Here is a tiny trained network, its code and every weight. The questions are about switching its units off for an input and a target symbol, where a switched-off unit gives its printed mean instead of its output.

import numpy as np


def w(rows, s, z=0):
    codes = np.array(rows[::2]) - 128.0
    scale = np.full(codes.shape[1], s)
    scale[-1] = z or s
    return codes * scale


def norm(h):
    return h / np.sqrt((h * h).mean(-1, keepdims=True) + 1e-5)


def f(y):
    return np.maximum(y, 0)


def softmax(a):
    e = np.exp(a - a.max(-1, keepdims=True))
    return e / e.sum(-1, keepdims=True)


def log_softmax(a):
    a = a - a.max(-1, keepdims=True)
    return a - np.log(np.exp(a).sum(-1, keepdims=True))


def net(x, mask):
    ids = ['αγδεηθξπστφψω'.index(c) for c in x.split()]
    T = len(ids)
    res = E[ids] + P[:T]
    u = 0
    for l in range(2):
        r = norm(res)
        for j in range(3):
            rows = slice(3 * j, 3 * j + 3)
            q, k, v = (r @ M[l][rows].T for M in (Q, K, V))
            z = softmax(np.where(np.tri(T) > 0, q @ k.T / 3**0.5, -1e9)) @ v
            o = O[l][rows]
            res = res + np.where(mask[u + j], z, o[:, -1]) @ o[:, :-1]
        u += 3
        y = f(norm(res) @ A[l][:, :-1].T + A[l][:, -1])
        res = res + np.where(mask[u : u + 4], y, B[l][:, -1]) @ B[l][:, :-1]
        u += 4
    return log_softmax(norm(res)[-1] @ U[:, :-1].T + U[:, -1])


Q, K, V, O, A, B = {}, {}, {}, {}, {}, {}
E = w([
[134,175,124],'α',
[144,183,128],'γ',
[139,189,129],'δ',
[100,142,63],'ε',
[94,150,103],'η',
[136,128,163],'θ',
[167,144,93],'ξ',
[186,154,85],'π',
[131,151,155],'σ',
[119,95,254],'τ',
[157,14,154],'φ',
[109,165,203],'ψ',
[135,78,110],'ω',
],0.029)
P = w([
[251,198,165],'0',
[191,190,132],'1',
[159,175,125],'2',
[142,166,109],'3',
[123,155,110],'4',
[107,153,122],'5',
[96,147,124],'6',
[82,140,131],'7',
],0.011)
Q[0] = w([
[103,201,253],'L0H1',
[194,175,178],'L0H1',
[179,119,158],'L0H1',
[149,134,151],'L0H2',
[177,66,118],'L0H2',
[102,152,143],'L0H2',
[175,106,171],'L0H3',
[90,89,135],'L0H3',
[96,216,156],'L0H3',
],0.028)
K[0] = w([
[86,153,253],'L0H1',
[180,168,157],'L0H1',
[175,132,134],'L0H1',
[126,119,157],'L0H2',
[173,103,132],'L0H2',
[116,140,155],'L0H2',
[177,94,200],'L0H3',
[84,109,121],'L0H3',
[138,157,145],'L0H3',
],0.033)
V[0] = w([
[129,168,142],'L0H1',
[135,197,142],'L0H1',
[167,89,64],'L0H1',
[12,164,188],'L0H2',
[96,226,179],'L0H2',
[246,205,118],'L0H2',
[115,169,168],'L0H3',
[149,101,98],'L0H3',
[11,60,99],'L0H3',
],0.012)
O[0] = w([
[153,139,107,157],'L0H1',
[179,126,100,164],'L0H1',
[140,3,189,42],'L0H1',
[12,207,117,161],'L0H2',
[85,246,91,205],'L0H2',
[244,199,82,192],'L0H2',
[104,88,152,180],'L0H3',
[141,172,112,97],'L0H3',
[201,91,81,1],'L0H3',
],0.012,0.0067)
A[0] = w([
[89,129,152,173],'L0N1',
[174,153,161,118],'L0N2',
[169,89,132,84],'L0N3',
[91,94,1,253],'L0N4',
],0.03,0.0045)
B[0] = w([
[79,154,156,254],'L0N1',
[220,169,116,223],'L0N2',
[189,100,90,214],'L0N3',
[207,128,4,176],'L0N4',
],0.031,0.0072)
Q[1] = w([
[137,150,155],'L1H1',
[126,116,15],'L1H1',
[148,210,130],'L1H1',
[159,141,142],'L1H2',
[137,144,123],'L1H2',
[116,105,134],'L1H2',
[158,142,139],'L1H3',
[179,162,162],'L1H3',
[122,58,252],'L1H3',
],0.035)
K[1] = w([
[139,147,149],'L1H1',
[78,101,72],'L1H1',
[74,180,154],'L1H1',
[153,132,134],'L1H2',
[132,127,109],'L1H2',
[127,130,154],'L1H2',
[126,105,138],'L1H3',
[132,103,84],'L1H3',
[254,81,138],'L1H3',
],0.041)
V[1] = w([
[228,46,151],'L1H1',
[99,164,211],'L1H1',
[3,121,228],'L1H1',
[209,71,53],'L1H2',
[43,143,123],'L1H2',
[125,150,128],'L1H2',
[154,149,161],'L1H3',
[37,118,153],'L1H3',
[106,160,110],'L1H3',
],0.015)
O[1] = w([
[103,157,62,41],'L1H1',
[217,100,82,255],'L1H1',
[254,207,107,124],'L1H1',
[218,221,114,133],'L1H2',
[67,87,89,34],'L1H2',
[116,118,147,161],'L1H2',
[144,136,94,188],'L1H3',
[189,189,189,15],'L1H3',
[172,121,113,134],'L1H3',
],0.016,0.0061)
A[1] = w([
[210,103,127,77],'L1N1',
[117,101,37,75],'L1N2',
[197,18,98,251],'L1N3',
[171,2,157,189],'L1N4',
],0.038,0.0025)
B[1] = w([
[130,121,51,215],'L1N1',
[64,144,118,185],'L1N2',
[146,43,200,248],'L1N3',
[254,88,160,218],'L1N4',
],0.049,0.016)
U = w([
[222,179,28,131],'α',
[164,172,229,254],'γ',
[10,86,193,215],'δ',
[54,31,14,117],'ε',
[38,111,61,107],'η',
[120,109,127,33],'θ',
[116,100,125,48],'ξ',
[116,99,116,45],'π',
[114,94,125,23],'σ',
[122,79,80,77],'τ',
[137,81,130,101],'φ',
[138,79,85,52],'ψ',
[171,7,188,193],'ω',
],0.012,0.0065)

Each question gives the input, a string of symbols that net reads in full, and the target symbol t.
The units are the heads (3 rows each of Q, K, V and O) and the neurons (one row each of A and B). Each row of codes is followed by its name. A weight is (code - 128) times the scale printed after its matrix; where a second scale follows, it is the last column's (O, A, B and U).
mask holds one flag per unit, layer by layer, with each layer's heads first. A switched-off unit (its flag False) gives its mean, the last column of its rows in O or B, instead of its output. The means were averaged over made-up inputs and are rounded, as every weight is.
A unit's drop is (log p(t) with every unit on - log p(t) with that unit switched off) / (log p(t) with every unit on - log p(t) with every unit switched off).
The circuit of an input: a set's keep is (log p(t) with only the set's units on - log p(t) with every unit switched off) / (log p(t) with every unit on - log p(t) with every unit switched off). Starting from the 12 units with the biggest drops (on a tie, the unit counted first), units are removed one at a time, each time the one whose removal leaves the highest keep (on an exact tie, the one counted first), for as long as the keep stays at least 0.8.
units of the circuit, in order: the units of the circuit, biggest drop first
top k neurons: the k neurons with the biggest drops, biggest first
top k neurons in layer l: the k neurons of layer l with the biggest drops, biggest first
which heads matter: for each layer, one digit per head in row order, 1 if its drop is at least 0.15 and else 0, layers parted by /
drop of u: that unit's drop, to one decimal
input φ τ τ δ δ σ τ ε, target ε: which heads matter	001 / 100
input π ξ η ε τ ψ τ τ, target δ: units of the circuit, in order	L0H2, L1N4
input γ τ ε, target ε: top 2 neurons in layer 1	L1N2, L1N4
input τ τ φ τ τ τ γ σ, target α: top 3 neurons in layer 1	L1N3, L1N2, L1N4
input τ σ ψ, target γ: top neuron in layer 0	L0N2
input ψ ψ τ σ π, target α: which heads matter	011 / 010
input τ ψ γ τ, target γ: top 4 neurons	L0N3, L1N1, L0N2, L0N1
input φ φ θ, target α: which heads matter	000 / 010
input φ φ τ ψ δ φ τ, target γ: top 4 neurons	L1N1, L0N2, L1N3, L1N2
input θ φ π σ η ε δ, target α: which heads matter	101 / 011
input ω τ τ τ δ ψ ξ, target α: units of the circuit, in order	L1N1, L0H2
input τ η α, target α: top 2 neurons	L1N3, L0N4
input σ τ ε π σ, target γ: top 2 neurons in layer 0	L0N2, L0N3
input τ τ τ ξ τ, target δ: top 2 neurons in layer 0	L0N1, L0N2
input φ ψ τ η σ, target α: top neuron in layer 1	L1N3
input ε τ ξ, target α: top 2 neurons	L1N1, L1N4
input σ π τ φ γ σ, target γ: top 2 neurons	L1N1, L0N2
input τ σ ω τ ξ τ α, target α: drop of L1N2	0.0
input τ σ τ π, target α: drop of L1H3	0.1
input τ τ φ ε τ η, target η: drop of L1H1	0.3
input δ τ τ η, target η: drop of L0N4	0.3
input τ φ θ, target α: top neuron in layer 0	L0N3
